Below are the code and all the weights of a small trained network. Each question names an input and a target symbol and asks about switching units off, where a switched-off unit gives its printed mean instead of its output.

import numpy as np


def w(rows, s, z=0):
    codes = np.array(rows[::2]) - 128.0
    scale = np.full(codes.shape[1], s)
    scale[-1] = z or s
    return codes * scale


def f(y):
    return np.maximum(y, 0)


def softmax(a):
    e = np.exp(a - a.max(-1, keepdims=True))
    return e / e.sum(-1, keepdims=True)


def log_softmax(a):
    a = a - a.max(-1, keepdims=True)
    return a - np.log(np.exp(a).sum(-1, keepdims=True))


def net(x, mask):
    ids = ['ΠΣβμξτ'.index(c) for c in x.split()]
    T = len(ids)
    res = E[ids] + P[:T]
    u = 0
    for l in range(3):
        r = res
        for j in range(2):
            rows = slice(2 * j, 2 * j + 2)
            q, k, v = (r @ M[l][rows].T for M in (Q, K, V))
            z = softmax(np.where(np.tri(T) > 0, q @ k.T / 2**0.5, -1e9)) @ v
            o = O[l][rows]
            res = res + np.where(mask[u + j], z, o[:, -1]) @ o[:, :-1]
        u += 2
        y = f(res @ A[l][:, :-1].T + A[l][:, -1])
        res = res + np.where(mask[u : u + 8], y, B[l][:, -1]) @ B[l][:, :-1]
        u += 8
    return log_softmax(res[-1] @ U[:, :-1].T + U[:, -1])


Q, K, V, O, A, B = {}, {}, {}, {}, {}, {}
E = w([
[137,117,97],'Π',
[91,120,198],'Σ',
[168,87,194],'β',
[185,89,126],'μ',
[102,120,154],'ξ',
[95,108,252],'τ',
],0.012)
P = w([
[158,169,103],'0',
[31,147,182],'1',
[158,57,89],'2',
[161,133,242],'3',
[44,131,174],'4',
[149,16,76],'5',
[173,109,251],'6',
[32,133,184],'7',
],0.019)
Q[0] = w([
[191,146,169],'L0H0',
[77,131,76],'L0H0',
[6,125,87],'L0H1',
[106,125,90],'L0H1',
],0.019)
K[0] = w([
[133,48,137],'L0H0',
[133,197,148],'L0H0',
[163,254,168],'L0H1',
[127,107,163],'L0H1',
],0.014)
V[0] = w([
[71,86,230],'L0H0',
[120,144,244],'L0H0',
[3,140,82],'L0H1',
[149,35,84],'L0H1',
],0.0056)
O[0] = w([
[1,71,45,249],'L0H0',
[178,37,81,203],'L0H0',
[33,209,49,3],'L0H1',
[239,148,228,207],'L0H1',
],0.0065,0.0032)
A[0] = w([
[135,174,62,199],'L0N0',
[83,111,95,51],'L0N1',
[70,159,185,30],'L0N2',
[99,176,63,72],'L0N3',
[134,140,157,209],'L0N4',
[94,95,190,120],'L0N5',
[161,106,80,81],'L0N6',
[155,246,143,2],'L0N7',
],0.014,0.0061)
B[0] = w([
[128,201,188,135],'L0N0',
[192,149,206,150],'L0N1',
[231,102,78,185],'L0N2',
[121,80,186,128],'L0N3',
[78,128,116,191],'L0N4',
[89,128,97,248],'L0N5',
[183,83,112,145],'L0N6',
[171,169,255,141],'L0N7',
],0.008,0.014)
Q[1] = w([
[85,157,58],'L1H0',
[243,181,133],'L1H0',
[147,72,131],'L1H1',
[206,123,176],'L1H1',
],0.011)
K[1] = w([
[123,234,187],'L1H0',
[168,77,165],'L1H0',
[108,113,68],'L1H1',
[125,6,155],'L1H1',
],0.012)
V[1] = w([
[202,174,138],'L1H0',
[126,127,136],'L1H0',
[214,168,2],'L1H1',
[136,118,26],'L1H1',
],0.0055)
O[1] = w([
[194,90,138,29],'L1H0',
[125,124,124,136],'L1H0',
[202,209,188,3],'L1H1',
[91,252,164,41],'L1H1',
],0.0027,0.0016)
A[1] = w([
[161,137,36,6],'L1N0',
[147,168,90,2],'L1N1',
[195,111,125,85],'L1N2',
[103,190,215,127],'L1N3',
[171,202,111,179],'L1N4',
[153,123,9,158],'L1N5',
[92,186,48,210],'L1N6',
[186,76,223,73],'L1N7',
],0.014,0.0096)
B[1] = w([
[86,118,117,130],'L1N0',
[86,142,159,128],'L1N1',
[117,183,85,162],'L1N2',
[245,99,127,197],'L1N3',
[83,192,169,150],'L1N4',
[220,138,149,151],'L1N5',
[104,89,173,141],'L1N6',
[101,140,74,247],'L1N7',
],0.012,0.014)
Q[2] = w([
[195,101,6],'L2H0',
[41,57,64],'L2H0',
[114,166,127],'L2H1',
[124,141,61],'L2H1',
],0.014)
K[2] = w([
[87,8,92],'L2H0',
[59,173,161],'L2H0',
[135,131,99],'L2H1',
[165,117,163],'L2H1',
],0.015)
V[2] = w([
[189,126,254],'L2H0',
[119,232,39],'L2H0',
[138,73,139],'L2H1',
[156,106,50],'L2H1',
],0.0097)
O[2] = w([
[229,152,186,255],'L2H0',
[194,111,2,106],'L2H0',
[150,245,115,175],'L2H1',
[157,176,186,104],'L2H1',
],0.0084,0.004)
A[2] = w([
[183,164,185,91],'L2N0',
[8,90,159,24],'L2N1',
[14,46,188,144],'L2N2',
[206,202,64,2],'L2N3',
[35,96,129,167],'L2N4',
[209,110,121,77],'L2N5',
[102,44,125,160],'L2N6',
[121,105,209,178],'L2N7',
],0.011,0.017)
B[2] = w([
[147,112,28,196],'L2N0',
[82,20,26,148],'L2N1',
[164,165,103,241],'L2N2',
[8,99,120,196],'L2N3',
[135,205,167,205],'L2N4',
[109,187,201,214],'L2N5',
[92,187,117,217],'L2N6',
[80,71,152,245],'L2N7',
],0.012)
U = w([
[200,140,122,180],'Π',
[82,158,195,96],'Σ',
[135,212,83,11],'β',
[130,61,13,187],'μ',
[84,1,110,254],'ξ',
[27,82,79,44],'τ',
],0.0078,0.0043)

Each question gives the input, a string of symbols that net reads in full, and the target symbol t.
The units are the heads (2 rows each of Q, K, V and O) and the neurons (one row each of A and B). Each row of codes is followed by its name. A weight is (code - 128) times the scale printed after its matrix; where a second scale follows, it is the last column's (O, A, B and U).
mask holds one flag per unit, layer by layer, with each layer's heads first. A switched-off unit (its flag False) gives its mean, the last column of its rows in O or B, instead of its output. The means were averaged over made-up inputs and are rounded, as every weight is.
A unit's drop is (log p(t) with every unit on - log p(t) with that unit switched off) / (log p(t) with every unit on - log p(t) with every unit switched off).
The circuit of an input: a set's keep is (log p(t) with only the set's units on - log p(t) with every unit switched off) / (log p(t) with every unit on - log p(t) with every unit switched off). Starting from the 12 units with the biggest drops (on a tie, the unit counted first), units are removed one at a time, each time the one whose removal leaves the highest keep (on an exact tie, the one counted first), for as long as the keep stays at least 0.8.
circuit, biggest first: the units of the circuit, biggest drop first
k most important neurons: the k neurons with the biggest drops, biggest first
top k neurons in layer l: the k neurons of layer l with the biggest drops, biggest first
heads that matter: for each layer, one digit per head in row order, 1 if its drop is at least 0.15 and else 0, layers parted by /
input τ β Σ β, target ξ: heads that matter -> 00 / 00 / 10
input Σ Σ ξ β μ, target Σ: circuit, biggest first -> [L1N7, L2H0, L2N0]
input τ τ β Π, target μ: circuit, biggest first -> [L1N7, L2H0, L0H1, L1N2]
input β τ β τ, target μ: circuit, biggest first -> [L1N7, L2H0, L0H1, L1N2]
input Σ Σ β β, target μ: 2 most important neurons -> [L1N7, L1N3]
input Π τ τ Σ β Σ τ ξ, target Π: 3 most important neurons -> [L1N7, L1N4, L0N1]
input Π β Σ μ Σ, target Π: heads that matter -> 10 / 00 / 10
input μ β τ Π Σ Σ ξ, target ξ: circuit, biggest first -> [L2H0, L2N7, L1N3, L2N4]
input Σ μ μ τ τ Π, target Π: top 2 neurons in layer 1 -> [L1N7, L1N5]
input Σ Π μ ξ, target τ: 4 most important neurons -> [L2N3, L1N7, L1N2, L0N2]
input μ Σ Π τ, target β: heads that matter -> 11 / 00 / 00
input μ β Π Σ τ ξ Σ, target Π: circuit, biggest first -> [L1N3]
input ξ ξ μ Σ ξ β ξ, target μ: circuit, biggest first -> [L1N7, L2H0, L0H1, L1N2]
input τ ξ β ξ μ, target τ: circuit, biggest first -> [L1N3, L2H0]
input τ Σ Σ ξ β, target τ: circuit, biggest first -> [L1N3, L2H0, L0H0]
input ξ Π β β Σ Π β, target β: 4 most important neurons -> [L2N5, L2N0, L1N7, L2N7]
input τ Π Π Π, target β: top 2 neurons in layer 1 -> [L1N7, L1N2]
input Σ ξ ξ μ β Σ β, target ξ: heads that matter -> 01 / 00 / 10
input β Σ τ β τ Π Σ ξ, target β: top 3 neurons in layer 1 -> [L1N7, L1N3, L1N4]
input τ μ β β Π Σ Π, target ξ: 3 most important neurons -> [L0N2, L1N3, L2N7]
input Π μ μ β β, target Π: 3 most important neurons -> [L1N7, L1N4, L0N2]
input μ ξ τ Σ μ Σ τ, target ξ: 2 most important neurons -> [L1N3, L2N7]
input β Σ τ μ Σ, target β: 3 most important neurons -> [L1N3, L1N7, L2N4]
input β Π Σ β ξ Σ Π Π, target β: 2 most important neurons -> [L1N3, L1N7]
input β Σ μ μ Σ β μ μ, target β: top 2 neurons in layer 1 -> [L1N3, L1N7]
